In the rows, zero is written as 128.
Here are made-up things, facts about them, and rows of numbers that follow some of those facts. Name the thing behind each unnamed row.

Facts:
(595) Ω: (831) (663) (697)
(707) Ω: (364)
(753) Ω: (1051) (1134) (136) (448) (745)
(758) Ω: (1136)
(511) Ω: (876) (211) (988) (1058)
(1403) Ω: (1129)
(304) Ω: (605) (130)
(455) Ω: (371) (1247) (516) (202)
(86) Ω: (485) (1047) (546) (1243) (292)
(916) Ω: (1283) (540) (1295)
(1140) Ω: (1057) (1134)
(73) Ω: (485) (370) (1129) (477) (1097)
(31) Ω: (421) (724)
(279) Ω: (1057) (448) (440)
(495) Ω: (977) (810) (503)
(1368) Ω: (1058)
(776) Ω: (978) (605)
(1191) Ω: (1023) (136) (1337)
(1336) Ω: (230) (1153) (977) (93) (846)
[(724) (53) (988) (138) (278) (1027) (1139)] ε (1058)
[(587) (673) (265) (1140)] ε (978)
[(1131) (1119) (1368)] ε (1403)
[(1390) (645)] ε (1282)
[(977) (1282) (1129) (495)] ε (1283)
[(1134) (603) (753) (553)] ε (354)
[(595) (97) (230) (1166) (354)] ε (570)
[(440) (211) (1337) (304) (1410)] ε (748)
[(61) (629) (202) (982)] ε (279)
[(1366) (886)] ε (1336)
[(940) (511) (259) (549) (1295)] ε (1404)
[(1155) (707) (829)] ε (202)
[(169) (1047) (819)] ε (697)
[(978) (13) (758) (235) (662) (626) (663) (1247)] ε (1351)
[(1023) (1165) (1362) (1404) (540) (1153)] ε (85)
[(876) (370) (916) (485) (447) (631)] ε (1129)
[(522) (1336)] ε (1315)
[(614) (1196) (455)] ε (93)
[(1057) (1377) (776)] ε (1337)
[(1100) (112) (835)] ε (1410)
[(421) (1051) (516) (1386) (1243) (31) (292)] ε (709)
[(507) (503)] ε (73)
[(831) (151) (546) (136)] ε (1097)
[(544) (83)] ε (626)
[(1403) (1136) (477) (745) (1225)] ε (371)
[(697) (980) (1107)] ε (86)
[(448) (605) (41) (1274) (1191)] ε (982)
[(810) (917)] ε (206)
[(364) (846) (828)] ε (488)
[(1058) (488)] ε (130)
[(724) (595) (1315) (988) (169) (138) (1165) (1282) (1403) (1337) (206) (662) (364) (477) (745) (540) (73) (1129) (447) (982) (1274) (645)] ξ sugropen
[(587) (61) (1366) (831) (259) (151) (278) (230) (835) (202) (503) (83) (1362) (354) (488) (279)] ξ buskos
[(1131) (1390) (977) (1134) (940) (85) (876) (13) (522) (709) (753) (614) (1057) (1100) (629) (511) (97) (507) (544) (1051) (697) (1136) (1386) (448) (1243) (265) (455) (810) (371) (1295) (626) (886) (1410) (1097) (1058) (1140) (1107) (605) (136) (1139) (31) (41) (1377) (495) (1368) (1247) (1351) (1153) (130) (917) (292) (829)] ξ fedrestok
[(1119) (440) (1283) (1155) (707) (673) (978) (603) (421) (1047) (549) (93) (1196) (304) (1027) (546) (86) (370) (1166) (916) (1404) (663) (846) (828) (776) (570) (748) (1191) (1336) (631)] ξ bufeme
[(53) (1023) (758) (112) (211) (516) (235) (553) (980) (485) (819) (1225)] ξ statran

Some things and their rows:
[113 118 115 115 108 120 155  77 120 134 113 132 105 122 127  42 154 125
 142 125 115 121 139 142 118 125 115 111 142 100 124 192 102 146 145 138
 119 172 123 136 140 128 148 137 154 128 134 169  94 141]: (53)
[114  92 121 110  92 130 121 128 127 156 135 155 109 175 140 157 118 177
 123 161 141 121 160 177 109 130 129 172 173  94 135 168 128 150 161 137
 155 117 137 144 126 127 130 127 180  48 117 153 144 122]: (151)
[150 109 134 112 140 163 107 146 133 156 126  99 165 116 126 167 132 126
 127 152 123 161 117 154 137 137 158 106  99 144 117  90 122 136  86 115
 106 108 119  94 134 113 128 128 124 139 132 122 125 107]: (1191)
[173 130 147 144 142 133 174 150 148 125 136 106 171 126 136 105 108 130
 130 123 120 131 123 104 142 117 119  90 113 150 143  97 151 125 115 123
 148 138 146 107 135 115 124 131 107 135 134 148 141  93]: (1336)
[146 119 118 134 126 131 136 123 123 138 120 124 119 114 127 113 130 128
 134 121 122 138 127 127 131 129 130 113 128 125 131 129 124 130 124 124
 121 132 130 128 128 125 129 131 121 147 126 130 120 138]: (1131)
[ 82 167 158 120 152  96  86 141 137  86 121 126 101 146 127 205 134 119
 118 119 142 128  98 115 121 117 122 166 115 142 108  97 141 105 124 158
 157 100 118 129 136 146 130 125 140 132 138  73 146 142]: (662)
[ 55 183 156 131 160 104  78 137 139  87 162 143 155 168 108 130 120  76
 113 107 141  70 126  99 115 141 110 139 101 170 119 139 161 123 166 126
 139 131 119 126 101 152 114 112 122 114 132  86 168 137]: (1129)
[ 86 105 122  84  92 140 139  98 131 144 119 157 118 178 144 110 135 176
 126 145 129 103 164 169 117 123 117 165 168  83 129 194 110 148 173 139
 138 135 137 140 141 133 135 133 200  51 124 178 130 106]: (278)
[161 117 129 159 131 120 139 125 138 151 129 115 106 140 119  82 134 140
 135 109 118 142 122 121 123 125 123  74 123 138 139 139 150 143 138 115
 158 133 150 117 121 126 131 136 132 135 132 151 144 129]: (495)
[145 146 116 145 125 119 108 124 122 105 119 129  92 104 128 143 131 126
 129 131 113 158 108 126 129 122 130 126 139 118 134  97 124 122 136 132
 142 130 131 121 143 120 133 136 124 154 122 133 114 137]: (544)
[156 111 133 116 138 148 141 139 133 121 116 111 138 119 137 145 123 134
 134 115 129 151 131 112 147 123 134 107 117 138 133  80 146 120 120 116
 111 111 141 118 127 122 118 137 118 164 124 115 127 123]: (304)
[147 123 112 130 129 147 134 132 121 143 137 112 125 122 122 101 131 127
 126 144 135 144 123 160 123 136 135 103 119 122 114 132 126 131 105 123
 113 120 118 117 130 118 141 132 119 139 125 124 108 129]: (829)
[143 131 121 125 136 150 131 138 127 115 121 123 134 113 129 130 130 139
 124 112 126 141 121 107 148 127 134 115 113 132 134  98 125 113 117 108
 113 105 136 122 128 127 118 133 112 161 125 118 128 113]: (421)
[145 122 119 136 126 129 135 123 123 134 122 122 118 115 126 108 131 125
 134 123 124 138 126 126 131 127 130 114 129 127 130 124 126 128 124 123
 121 132 129 127 128 124 130 132 120 145 126 133 119 135]: (886)
[145 120 119 135 126 129 136 123 122 138 121 122 118 115 127 114 132 128
 133 122 123 139 126 128 132 127 131 113 128 124 131 125 127 128 124 123
 119 129 131 128 127 125 130 133 122 149 127 130 119 136]: (97)
[154 112 120 137 125 128 143 125 123 141 122 122 126 111 128 115 128 124
 135 120 123 138 130 123 134 128 130 116 129 125 133 125 128 128 120 128
 119 131 130 132 126 126 129 129 118 146 127 129 122 139]: (1377)
[157 155 132 150 138 140 172 152 141 116 145 120 173 120 129  95 113 135
 121 120 119 118 117  95 142 124 114 103 112 144 144 119 113 114 106 111
 142 127 142 119 135 120 123 125  98 137 130 149 141  84]: (93)

Rows to name:
No name comes twice in this set of rows, the named rows included.
[146 102 118 142 132 132 124 119 121 153 108 125 101 117 133  81 127 131
 131 121 120 152 120 129 144 131 140 119 126 121 121 125 172 124 130 131
 123 145 124 126 128 133 128 135 102 120 139 143  97 136] : (1368)
[153 108 124 131 127 128 135 120 126 138 117 116 114 119 130 119 131 124
 138 121 126 146 129 131 130 125 131 107 129 126 128 115 145 134 129 126
 123 133 133 122 129 123 131 135 128 148 127 131 117 142] : (31)
[162  93 119 137 124 125 155 126 122 154 115 120 133 108 134 132 125 138
 140 114 120 135 136 116 136 127 130 122 125 121 140 123 127 127 113 126
 110 124 132 141 119 130 126 127 113 148 130 118 133 152] : (940)
[145 123 134 127 145 139 135 131 135 109 140 115 192 118 138 128  96  94
 129 134 109 118 135 114 148 127 119 109 104 142 142  70 162 129 155 123
 109 142 127  99 129 116 121 129 109 137 124 122 134 128] : (86)
[152 128 132 138 126 124 158 133 127 126 136 123 152 107 131 106 112 104
 135 130 129 117 137 117 130 127 122 117 138 140 132 126 131 128 122 129
 119 156 126 133 127 118 125 125  99 136 125 140 117 125] : (1410)
[123  80 121 111  91 126 133 130 126 172 132 154 115 170 144 175 114 179
 127 155 137 116 167 168 113 127 130 179 171  91 139 165 129 149 152 140
 148 115 139 154 120 130 127 125 174  49 119 145 152 133] : (1362)
[152  97 139 130 125 122 105 116 129 169 108 112 137 103 129 173 136 117
 143 136 107 152 124 132 130 128 156 117 126 140 134 106 121 150 112 129
 120 143 125 115 131 119 126 126 133 136 135 142 135 138] : (753)
[ 92 117 135  91  92 135 153 113 135 130 137 157 143 173 145 109 114 146
 124 160 138  88 171 162 113 126 113 169 179 102 129 186 117 148 170 141
 144 158 131 141 138 124 130 126 177  39 121 188 125  95] : (488)
[135 123 107 138 105 113 144 108 112 127 131 138  88 117 120  96 141 128
 137 134 132 134 138 146 107 131 121 122 156 108 128 172 103 143 125 129
 126 144 125 149 126 121 141 133 137 139 119 137 109 157] : (516)
[139  95 119 144 103 103 129 107 113 174 121 132 124 101 122 137 143 126
 144 140 112 132 134 135 113 133 142 138 146 114 138 170  86 154 107 134
 124 154 116 149 122 123 135 118 132 119 132 144 131 158] : (1023)
[ 60 159 160  84 151 119 121 108 143  98 113 125 131 159 130 127 152 118
 125  98 141 100 119 110 129 117 112 143 100 135 101 146 128 110 127 150
 124 119 118 131 135 157 132 128 156 135 149  96 133 123] : (138)

The same things again, as new rows of numbers:
Known rows:
[114 123 161 138 125 145 127 114 136 122 125 126 132 126 132 131 116 121
 124 102 128 133 122 128 129 140 139 131 107 115 125 128 121]: (230)
[156 137  92  88 143 110 135 144  53 120 131 135 123 135 113 120 144 141
 138 146 135 126 155 121 127  90  86 130 171 164 126 143 131]: (206)
[114 130 138 136 135 142 124 135 112 103 134 126 147 127 132 137 126 129
 136 108 139 133 129 141 131 116 128 152 134 136 131 131 115]: (93)
[114 118 130 123 118 127 130 114  92 111 122 127 146 132 137 133 109 116
 127 134 134 136 109 116 126 171 146 120 109 132 133 108 139]: (488)
[126 122 140 135 125 131 123 119 133 138 121 131 125 129 128 129 121 125
 122 116 122 134 128 121 128 136 137 115 116 119 130 128 133]: (507)
[163 132  98  96 138 101 132 144  86 129 128 141 117 133 111 119 147 143
 134 145 132 125 154 129 126 102  88 131 173 156 126 138 133]: (745)
[125 116 176 157 124 132 130 115 170 140 123 127 120 134 122 129 117 126
 120 102 128 128 127 133 135 136 114 118 113 103 118 133 117]: (1153)
[120 121  94 101 107 120 131 114  69 109 122 116 142 141 133 130 102 112
 126 184 142 148 124 112 133 165 159  97 124 100 123 135 157]: (1058)
[123 118 115 140 118 104 138 134 112  86 129 138 158 133 132 143 116 123
 135 145 145 125 108 133 131 172 123 128 128 133 132  99 136]: (1027)
[133 114 190 178 120 128 123 117 204 157 126 116 109 135 120 130 117 126
 114 109 127 124 122 142 139 150 106 102 110  97 120 143 119]: (940)
[125 124 180 177 128 137 119 135 178 132 139 111 128 133 125 140 125 131
 126 109 142 126 122 161 140 134 102 131 129 119 129 149 108]: (1404)
[119 124 153 140 122 143 122 117 133 131 127 127 127 126 133 132 117 120
 121 111 128 135 117 124 128 146 145 120 107 114 134 131 128]: (1366)
[116 144 106 132 120 121 131 136 165 128 139 135 122 108 124 123 142 131
 137 171 122 116 108 125 121 114 137 147 128 124  96 116 100]: (758)
[130 129 129 152 110 119 109 127 142 139 127 161 111 110 120 129 121 123
 123 127 116 139 131 102 124 143 159 102 115 114 110 113 117]: (544)
[123 119 181 165 118 139 123 115 178 143 130 120 118 130 128 133 115 121
 115 106 133 128 117 138 134 153 127 112 104 100 128 138 121]: (1362)
[165 129 130 121 137 105 139 143 122 130 132 132 108 138 106 122 142 142
 132 142 141 115 150 136 135  97  63 119 166 139 116 148 120]: (540)
[123 131 140 149 130 134 121 137 136 118 137 123 137 128 132 137 126 130
 130 117 140 128 123 142 132 127 123 136 131 125 133 131 119]: (1047)

Rows to name:
No name comes twice in this set of rows, the named rows included.
[125 111 119 126 116 104 140 115 102 106 113 140 144 137 130 133 109 119
 125 147 130 131 111 109 129 180 132 106 114 128 125  95 146] : (1139)
[144 136 101  91 143 100 147 146 115 125 134 116 117 136 111 109 149 141
 147 173 131 110 151 132 132  98  97 154 164 147 110 124 119] : (595)
[124 121 121 143 122 112 134 134 115  94 129 136 154 132 132 141 118 125
 133 139 142 126 112 136 132 160 123 133 128 133 134 106 131] : (828)
[134 142 106 144 115 124 119 135 128 122 134 156 121 106 124 136 136 131
 123 147 128 126 112 121 118 112 122 117 131 131 109 135 110] : (235)
[165 140  93 111 127  95 127 150  89 121 134 163 105 118 105 121 146 141
 136 155 132 126 155 111 125  97  99 113 170 149 111 128 118] : (662)
[112 127 152 130 127 149 117 116 110 137 128 117 134 128 135 130 117 120
 123 109 130 139 122 126 128 143 147 126 112 132 134 136 127] : (354)
[120 118 127 121 122 129 131 121 107 117 124 136 137 131 129 137 118 119
 133 145 118 127 119 110 124 160 143 104 103 161 137 113 141] : (130)
[163 138 101 105 141 102 135 146  73 128 131 125 115 136 113 118 143 142
 131 148 141 117 150 121 129  94  76 118 170 149 123 137 129] : (477)
[172 123  46  99 144 124 175 141  70 119 126 136 106 119 129 112 160 141
 133 106 112 117 145 114 119  70 100 125 190 148 141 141 144] : (447)
[131 120 188 189 123 130 122 134 213 137 139 116 121 131 121 141 124 132
 122 106 144 121 119 163 142 139  95 125 126 101 126 145 106] : (549)

Now the same things, written a new way:
Some rows with their names:
[144 141 122 120 140 115 139 146 104 129 136 125 118  88 127  97 131 128
 148 128 106 138 116 138 145 127 115 120 125 119 114 143  94 131 155 136
 150 119]: (1368)
[146 136 130 118 142 115 132 138 103 128 140 133 116  82 128 105 140 122
 143 125 115 136 128 141 144 122 108 128 124 123 106 147 117 135 152 134
 159 119]: (31)
[149 130 121 118 137 118 140 116 107 127 124 132 113  70 142 117 116 126
 111 139 132  92 124 146 144 130 124 115 123 124 126 129 149 138 134 140
 138 118]: (595)
[139 138 125 122 141 119 139 150 103 128 127 121 111  65 134  97 130 121
 147 130 104 139 115 140 141 123 124 115 129 116 112 142  65 131 146 139
 154 120]: (511)
[142 134 122 115 143 110 144 134 102 131 147 134 108 114 127 111 138 113
 134 125 113 136 124 139 153 116  80 127 119 121 105 146 127 136 152 132
 162 118]: (495)
[133 139 123 101 136 115 114 122 102 122 149 137 117 133 119 124 140 133
 128 129 105 137 132 142 160 107  96 106 117 129 121 149 109 129 138 133
 153 116]: (485)
[138 137 135 112 136 121 131 126 106 118 134 143 129 110 123 115 135 136
 137 130 111 139 132 145 143 113 110 124 123 122 110 145 108 130 136 129
 153 118]: (980)
[135 145 159 126 143 111 109 141 114 133 133 147 119  93 112  93 154 139
 138 136 104 156 109 138 137 137 109 141 123 116 121 138 113 115 149 138
 132 125]: (1058)
[140 135 139 112 140 116 122 134 100 124 141 134 121 112 124 108 149 132
 142 127 103 141 130 142 134 118 114 131 123 123 110 142 113 135 145 128
 155 121]: (917)
[142 130 148 115 142 118 126 119 106 131 136 141 113 141 116 101 155 137
 143 137 110 139 135 139 135 121  96 134 123 120 117 145  96 128 131 129
 150 125]: (697)
[141 134 130 112 135 126 132 111 116 120 135 134 114  65 138 122 149 141
 117 137 123 100 119 145 134 129 116 117 119 121 133 128 135 140 133 129
 138 121]: (1047)
[138 137 134 112 136 121 132 125 105 118 133 142 129 107 124 115 134 135
 137 131 111 139 131 146 143 112 111 123 123 121 109 146 106 130 136 129
 153 118]: (553)
[143 131 150 115 141 119 114 122 105 132 140 139 112 138 116 104 159 139
 143 138 110 140 140 140 136 122  99 130 123 124 119 148  98 129 130 129
 150 124]: (1097)
[141 132 133 109 135 127 126 107 116 118 132 135 113  62 139 118 146 136
 121 135 123  95 117 146 132 128 120 121 120 122 134 126 126 140 133 133
 139 121]: (440)
[140 136 146 119 138 113 110 119 111 123 125 145 120  57 136 122 133 131
 100 137 124 109 116 148 135 134 134 129 122 124 125 123 178 131 138 137
 128 122]: (724)
[139 138 143 119 138 113 110 123 111 123 124 143 121  61 135 118 130 135
 102 139 120 109 111 147 135 136 138 126 122 123 128 120 171 130 139 138
 124 121]: (988)
[148 135 134 116 135 129 144  99 112 120 125 135 128  90 135 120 147 149
 123 135 125  99 114 143 133 126 117 118 119 124 142 131 155 144 145 119
 140 120]: (1155)

Name these rows:
No name comes twice in this set of rows, the named rows included.
[136 132 140 116 142 119 133 136  99 123 135 133 114 100 130 109 148 123
 139 129 105 143 129 143 131 115 112 128 126 118 103 139  98 137 138 126
 160 123] : (1153)
[142 130 129 111 135 119 129 111 105 122 124 133 119 100 138 120 125 137
 109 140 120  98 125 146 133 127 130 118 122 126 130 124 147 140 128 133
 134 122] : (169)
[138 125 129 104 137 114 127  92 108 132 129 138 104 158 127 119 132 140
 105 146 120  92 126 141 144 126  96 115 117 126 145 128 132 132 118 140
 128 123] : (1282)
[137 139 147 117 137 121 110 118 120 120 137 147 118  24 135 122 155 137
 110 132 126 109 109 148 134 136 122 130 119 119 130 124 166 132 142 134
 132 121] : (1027)
[140 129 127 101 137 115  96  96 106 136 142 130  94 154 126 128 141 140
 101 151 119  94 139 139 157 123 100  91 115 135 151 134 134 133 114 140
 129 121] : (1129)
[156 129 144 120 137 126 146  81 104 130 105 140 129 166 125 112 129 155
 118 148 131  95 125 141 133 126 115 120 121 128 148 134 164 139 132 120
 131 123] : (982)
[149 138 143 117 140 121 135 119  95 124 128 134 136 144 121 107 147 143
 147 126 107 140 124 139 134 114 116 129 123 128 119 146 137 140 158 116
 157 120] : (41)
[151 133 149 118 139 129 147 100 107 129 124 142 129 139 117 107 157 150
 142 136 120 123 127 138 136 121  90 130 120 124 136 147 128 133 140 115
 145 123] : (202)
[141 127 141 115 137 128 137  98 121 127 128 139 106  90 132 114 154 145
 119 145 130  96 124 144 132 132  99 122 120 117 141 131 111 133 117 132
 133 125] : (748)
[139 137 141 117 137 122 127 116 119 120 136 145 114  42 136 122 153 135
 109 134 127 107 112 147 134 133 113 130 119 118 128 125 160 135 138 130
 135 122] : (846)
[154 136 125 122 137 128 153 103 115 124 125 134 121  62 137 117 137 139
 124 134 138  93 113 143 144 130 111 115 120 123 138 136 157 143 150 125
 143 118] : (707)

